Below is a small trained network, with its code and all its weights. Each question gives an input and a target symbol and asks what happens when units are switched off, that is, made to give their printed mean instead of their output.

import numpy as np


def w(rows, s, z=0):
    codes = np.array(rows[::2]) - 128.0
    scale = np.full(codes.shape[1], s)
    scale[-1] = z or s
    return codes * scale


def f(y):
    return y / 2 * (1 + np.tanh(0.7978845608 * (y + 0.044715 * y**3)))


def softmax(a):
    e = np.exp(a - a.max(-1, keepdims=True))
    return e / e.sum(-1, keepdims=True)


def log_softmax(a):
    a = a - a.max(-1, keepdims=True)
    return a - np.log(np.exp(a).sum(-1, keepdims=True))


def net(x, mask):
    ids = ['γζημξπστ'.index(c) for c in x.split()]
    T = len(ids)
    res = E[ids] + P[:T]
    r = res
    for j in range(2):
        rows = slice(2 * j, 2 * j + 2)
        q, k, v = (r @ M[0][rows].T for M in (Q, K, V))
        z = softmax(np.where(np.tri(T) > 0, q @ k.T / 2**0.5, -1e9)) @ v
        o = O[0][rows]
        res = res + np.where(mask[j], z, o[:, -1]) @ o[:, :-1]
    y = f(res @ A[0][:, :-1].T + A[0][:, -1])
    res = res + np.where(mask[2:26], y, B[0][:, -1]) @ B[0][:, :-1]
    return log_softmax(res[-1] @ U[:, :-1].T + U[:, -1])


Q, K, V, O, A, B = {}, {}, {}, {}, {}, {}
E = w([
[254,221,48,97,106,125,19,130],'γ',
[234,82,252,62,167,138,161,122],'ζ',
[146,134,2,230,101,124,43,122],'η',
[104,11,31,100,142,89,123,204],'μ',
[187,95,128,112,108,182,224,183],'ξ',
[170,72,216,85,160,58,47,138],'π',
[57,99,168,163,225,236,137,236],'σ',
[137,223,105,79,226,39,93,115],'τ',
],0.017)
P = w([
[163,64,56,2,121,177,142,75],'0',
[200,107,112,174,138,132,109,100],'1',
[74,92,106,56,102,202,114,105],'2',
[151,113,136,187,130,117,113,138],'3',
[40,107,132,60,96,183,124,139],'4',
[115,128,167,189,126,101,125,171],'5',
[5,123,157,68,90,167,133,177],'6',
[79,138,197,194,119,86,136,208],'7',
],0.013)
Q[0] = w([
[78,186,112,149,3,158,102,34],'head 1',
[140,169,113,173,115,97,137,108],'head 1',
[82,120,135,88,134,88,169,44],'head 2',
[77,172,109,112,142,179,128,99],'head 2',
],0.042)
K[0] = w([
[213,79,82,84,70,217,42,97],'head 1',
[169,175,84,208,199,143,79,131],'head 1',
[170,53,107,113,174,190,76,55],'head 2',
[165,196,2,144,83,217,176,25],'head 2',
],0.023)
V[0] = w([
[155,70,128,134,62,148,91,131],'head 1',
[132,133,125,128,198,180,126,178],'head 1',
[163,133,89,142,141,189,187,190],'head 2',
[104,134,115,115,255,137,119,156],'head 2',
],0.016)
O[0] = w([
[3,117,215,123,117,31,127,246,171],'head 1',
[238,181,74,70,103,174,130,133,231],'head 1',
[64,222,154,193,92,211,98,166,1],'head 2',
[84,114,82,79,249,92,122,138,229],'head 2',
],0.0074,0.0075)
A[0] = w([
[73,154,114,107,101,180,131,39,91],'neuron 1',
[182,104,114,143,100,65,144,86,163],'neuron 2',
[106,79,130,88,110,187,183,131,131],'neuron 3',
[212,98,183,177,157,146,185,137,161],'neuron 4',
[112,202,153,178,125,146,143,82,108],'neuron 5',
[103,149,96,203,97,100,161,142,106],'neuron 6',
[169,152,137,178,161,99,184,118,84],'neuron 7',
[132,139,150,238,193,40,143,111,88],'neuron 8',
[159,93,182,227,160,139,78,192,160],'neuron 9',
[180,164,189,202,17,48,160,104,1],'neuron 10',
[186,112,118,142,46,140,127,61,107],'neuron 11',
[114,174,163,157,189,133,83,179,137],'neuron 12',
[103,129,98,85,128,180,115,82,51],'neuron 13',
[169,132,76,212,91,41,152,143,196],'neuron 14',
[137,157,100,192,118,130,118,170,101],'neuron 15',
[96,108,143,129,152,70,126,91,96],'neuron 16',
[179,168,182,159,160,57,79,100,61],'neuron 17',
[114,121,163,56,60,109,122,126,123],'neuron 18',
[174,130,100,218,160,143,175,137,89],'neuron 19',
[191,125,109,194,104,76,176,126,164],'neuron 20',
[205,121,118,153,82,94,181,175,61],'neuron 21',
[173,82,155,204,180,160,201,146,36],'neuron 22',
[11,139,116,63,61,149,207,71,141],'neuron 23',
[134,116,75,134,160,91,158,130,54],'neuron 24',
],0.011,0.0041)
B[0] = w([
[99,136,126,127,177,77,153,104,148],'neuron 1',
[132,190,164,129,126,148,90,165,248],'neuron 2',
[93,66,178,180,114,171,129,114,167],'neuron 3',
[78,100,72,71,130,118,114,118,192],'neuron 4',
[103,101,115,131,189,158,110,176,142],'neuron 5',
[102,92,133,142,92,137,167,181,145],'neuron 6',
[129,96,128,153,114,140,150,171,144],'neuron 7',
[199,122,115,92,162,175,45,113,186],'neuron 8',
[93,201,108,96,114,132,179,126,181],'neuron 9',
[116,102,123,153,250,249,75,51,135],'neuron 10',
[108,121,81,157,122,148,148,108,173],'neuron 11',
[160,110,110,122,89,139,114,99,189],'neuron 12',
[71,154,161,141,122,104,143,154,175],'neuron 13',
[112,85,165,100,148,81,177,111,186],'neuron 14',
[186,127,147,87,87,92,147,114,163],'neuron 15',
[138,171,150,208,116,113,152,145,227],'neuron 16',
[75,60,136,178,94,126,194,137,228],'neuron 17',
[175,167,105,94,150,141,101,117,221],'neuron 18',
[133,82,149,107,92,53,62,127,154],'neuron 19',
[171,126,146,129,161,119,98,151,170],'neuron 20',
[139,216,157,142,96,134,102,117,164],'neuron 21',
[130,136,150,192,168,84,152,131,141],'neuron 22',
[221,133,109,196,130,76,123,50,140],'neuron 23',
[80,117,104,169,113,165,130,109,197],'neuron 24',
],0.015,0.012)
U = w([
[162,150,124,147,84,145,146,13,110],'γ',
[89,185,100,98,140,120,151,26,196],'ζ',
[122,70,163,7,127,140,133,3,54],'η',
[82,123,79,68,31,93,208,106,163],'μ',
[67,124,117,107,84,218,120,186,10],'ξ',
[129,154,189,133,140,92,108,186,168],'π',
[162,191,50,79,70,134,45,125,6],'σ',
[112,28,28,157,109,125,54,91,191],'τ',
],0.0047,0.0016)

Each question gives the input, a string of symbols that net reads in full, and the target symbol t.
The units are the heads (2 rows each of Q, K, V and O) and the neurons (one row each of A and B). Each row of codes is followed by its name. A weight is (code - 128) times the scale printed after its matrix; where a second scale follows, it is the last column's (O, A, B and U).
mask holds one flag per unit, heads first, then neurons. A switched-off unit (its flag False) gives its mean, the last column of its rows in O or B, instead of its output. The means were averaged over made-up inputs and are rounded, as every weight is.
A unit's drop is (log p(t) with every unit on - log p(t) with that unit switched off) / (log p(t) with every unit on - log p(t) with every unit switched off).
top k neurons: the k neurons with the biggest drops, biggest first
which heads matter: for each layer, one digit per head in row order, 1 if its drop is at least 0.15 and else 0, layers parted by /
drop of u: that unit's drop, to one decimal
input π μ ξ γ, target ξ: which heads matter -> 11
input ξ σ π μ, target σ: which heads matter -> 10
input π γ η π τ ζ, target τ: top 2 neurons -> neuron 4; neuron 11
input μ γ π τ σ γ, target τ: which heads matter -> 01
input μ τ π π ξ, target γ: which heads matter -> 01
input μ σ γ η γ η, target η: which heads matter -> 01
input π τ π π π η, target π: top neuron -> neuron 14
input π ζ τ, target ζ: top 2 neurons -> neuron 1; neuron 13
input μ π π γ μ η, target μ: which heads matter -> 01
input τ ξ ζ μ μ γ γ γ, target γ: top 3 neurons -> neuron 10; neuron 4; neuron 21
input π σ ζ ζ, target σ: top 2 neurons -> neuron 21; neuron 4
input π π σ τ π ξ, target τ: top 3 neurons -> neuron 4; neuron 11; neuron 19
input π σ π π σ ζ, target σ: top 3 neurons -> neuron 21; neuron 4; neuron 2
input ξ μ σ μ, target σ: top 2 neurons -> neuron 17; neuron 21
input γ π π γ ξ γ, target ξ: top neuron -> neuron 10
input η π η π γ η, target π: drop of neuron 16 -> 0.2
input π μ γ ξ γ γ γ μ, target μ: drop of neuron 9 -> 0.3
input π η γ ξ, target ξ: drop of head 2 -> 1.5
input π γ π τ η η τ ζ, target τ: drop of neuron 4 -> 0.5
